Below is a small trained network, with its code and all its weights. Each question gives an input and a class and asks what happens when units are switched off, that is, made to give their printed mean instead of their output.

import numpy as np


def w(rows, s, z=0):
    codes = np.array(rows[::2]) - 128.0
    scale = np.full(codes.shape[1], s)
    scale[-1] = z or s
    return codes * scale


def f(y):
    return np.maximum(y, 0)


def log_softmax(a):
    a = a - a.max(-1, keepdims=True)
    return a - np.log(np.exp(a).sum(-1, keepdims=True))


def net(x, mask):
    res = np.array(x, float).reshape(1, 7) / 4 @ E
    y = f(res @ A[0][:, :-1].T + A[0][:, -1])
    res = res + np.where(mask, y, B[0][:, -1]) @ B[0][:, :-1]
    return log_softmax(res[-1] @ U[:, :-1].T + U[:, -1])


A, B = {}, {}
E = w([
[218,43,45,101,49,6,179,194,160],'x0',
[133,123,128,149,125,143,117,135,161],'x1',
[117,144,120,97,124,110,140,119,94],'x2',
[223,233,175,211,121,26,189,97,113],'x3',
[100,135,128,123,113,107,133,127,112],'x4',
[124,135,126,115,126,120,127,125,118],'x5',
[81,101,101,109,240,57,159,21,214],'x6',
],0.013)
A[0] = w([
[165,190,191,164,132,152,73,119,82,165],'N1',
[134,35,35,128,118,13,144,94,173,65],'N2',
[62,179,200,116,100,221,127,130,145,227],'N3',
[89,145,194,140,178,175,106,16,132,187],'N4',
[80,135,175,94,134,168,118,92,84,172],'N5',
[106,139,106,59,159,79,190,78,181,82],'N6',
[157,118,169,187,112,212,83,237,52,254],'N7',
[200,49,56,60,15,91,132,217,133,160],'N8',
[94,86,92,129,236,60,148,38,181,131],'N9',
[206,239,155,212,103,66,151,70,134,134],'N10',
[243,70,156,195,96,1,133,125,117,74],'N11',
[94,120,120,113,94,158,121,153,52,186],'N12',
[74,34,123,78,172,78,123,145,157,92],'N13',
[132,140,117,88,142,154,177,142,146,96],'N14',
[134,94,101,57,71,114,150,119,189,85],'N15',
[107,90,117,114,203,40,80,25,180,128],'N16',
[72,24,86,55,121,193,87,133,120,250],'N17',
[160,227,170,218,109,143,100,156,48,162],'N18',
[92,233,194,185,212,120,114,36,158,137],'N19',
[40,112,100,107,134,179,100,76,116,195],'N20',
],0.0099,0.0092)
B[0] = w([
[99,225,160,61,85,129,129,110,61,195],'N1',
[218,89,67,118,158,137,118,106,216,191],'N2',
[132,96,181,78,159,152,77,143,40,229],'N3',
[17,135,216,118,185,159,99,114,124,237],'N4',
[116,124,172,136,140,143,96,120,103,197],'N5',
[144,146,122,146,162,138,122,117,209,176],'N6',
[126,126,167,75,84,145,125,152,7,255],'N7',
[137,63,3,168,27,94,126,191,145,249],'N8',
[139,128,113,145,239,133,149,76,201,223],'N9',
[82,230,158,99,115,2,233,124,136,217],'N10',
[180,113,85,72,107,37,249,167,180,203],'N11',
[134,108,134,130,115,134,94,173,75,188],'N12',
[193,82,59,185,154,151,68,65,132,180],'N13',
[136,105,147,127,138,95,94,115,128,133],'N14',
[136,89,104,172,119,141,131,163,191,163],'N15',
[118,140,108,159,186,123,149,63,224,211],'N16',
[113,33,98,173,130,243,6,143,121,252],'N17',
[153,156,181,114,75,120,163,80,74,219],'N18',
[75,208,170,130,182,102,146,107,126,236],'N19',
[121,80,171,143,222,170,76,124,88,219],'N20',
],0.0095,0.025)
U = w([
[86,93,175,101,136,204,84,178,30,240],'0',
[33,99,160,180,255,183,69,68,161,193],'1',
[118,68,40,183,8,140,81,232,115,141],'2',
[179,54,38,197,181,154,95,84,220,59],'3',
[96,232,222,105,58,97,162,89,62,188],'4',
[15,232,179,151,221,91,190,54,186,70],'5',
[146,134,93,108,3,41,229,177,125,92],'6',
[178,155,84,137,183,44,228,102,243,4],'7',
],0.0085,0.0028)

Each question gives the input, the list of numbers given to net, and the class t.
The units are the neurons (one row each of A and B). Each row of codes is followed by its name. A weight is (code - 128) times the scale printed after its matrix; where a second scale follows, it is the last column's (A, B and U).
mask holds one flag per neuron, in row order. A switched-off neuron (its flag False) gives its mean, the last column of its row in B, instead of its output. The means were averaged over made-up inputs and are rounded, as every weight is.
A unit's drop is (log p(t) with every unit on - log p(t) with that unit switched off) / (log p(t) with every unit on - log p(t) with every unit switched off).
The circuit of an input: a set's keep is (log p(t) with only the set's units on - log p(t) with every unit switched off) / (log p(t) with every unit on - log p(t) with every unit switched off). Starting from the 12 units with the biggest drops (on a tie, the unit counted first), units are removed one at a time, each time the one whose removal leaves the highest keep (on an exact tie, the one counted first), for as long as the keep stays at least 0.8.
circuit, biggest first: the units of the circuit, biggest drop first
top k neurons: the k neurons with the biggest drops, biggest first
drop of u: that unit's drop, to one decimal
input [0,-2,-4,1,3,1,-7], class 4: circuit, biggest first : (N17)
input [6,7,7,0,-8,5,-6], class 2: top 2 neurons : (N8 N10)
input [5,-2,-6,-2,5,2,0], class 2: top 2 neurons : (N8 N9)
input [-8,-3,-2,0,1,-5,-4], class 0: top 2 neurons : (N3 N10)
input [-5,-2,2,6,4,4,0], class 4: top 2 neurons : (N18 N9)
input [0,-1,1,3,-3,3,6], class 5: top 2 neurons : (N8 N19)
input [6,7,4,1,-4,3,4], class 7: top 2 neurons : (N17 N11)
input [6,-2,3,2,7,-3,0], class 6: top 2 neurons : (N8 N9)
input [1,1,-7,8,4,3,-5], class 6: top 2 neurons : (N11 N4)
input [5,3,-4,-2,2,4,0], class 2: top 3 neurons : (N8 N9 N16)
input [-7,-6,-2,2,0,1,1], class 5: top 2 neurons : (N19 N4)
input [8,-3,-2,-2,5,4,-1], class 2: drop of N8 : 2.4
input [1,6,-3,6,0,0,8], class 7: drop of N11 : 0.5
input [1,2,-8,5,2,0,-4], class 6: circuit, biggest first : (N11)
input [8,-3,-5,-7,-6,1,0], class 2: drop of N9 : 0.2
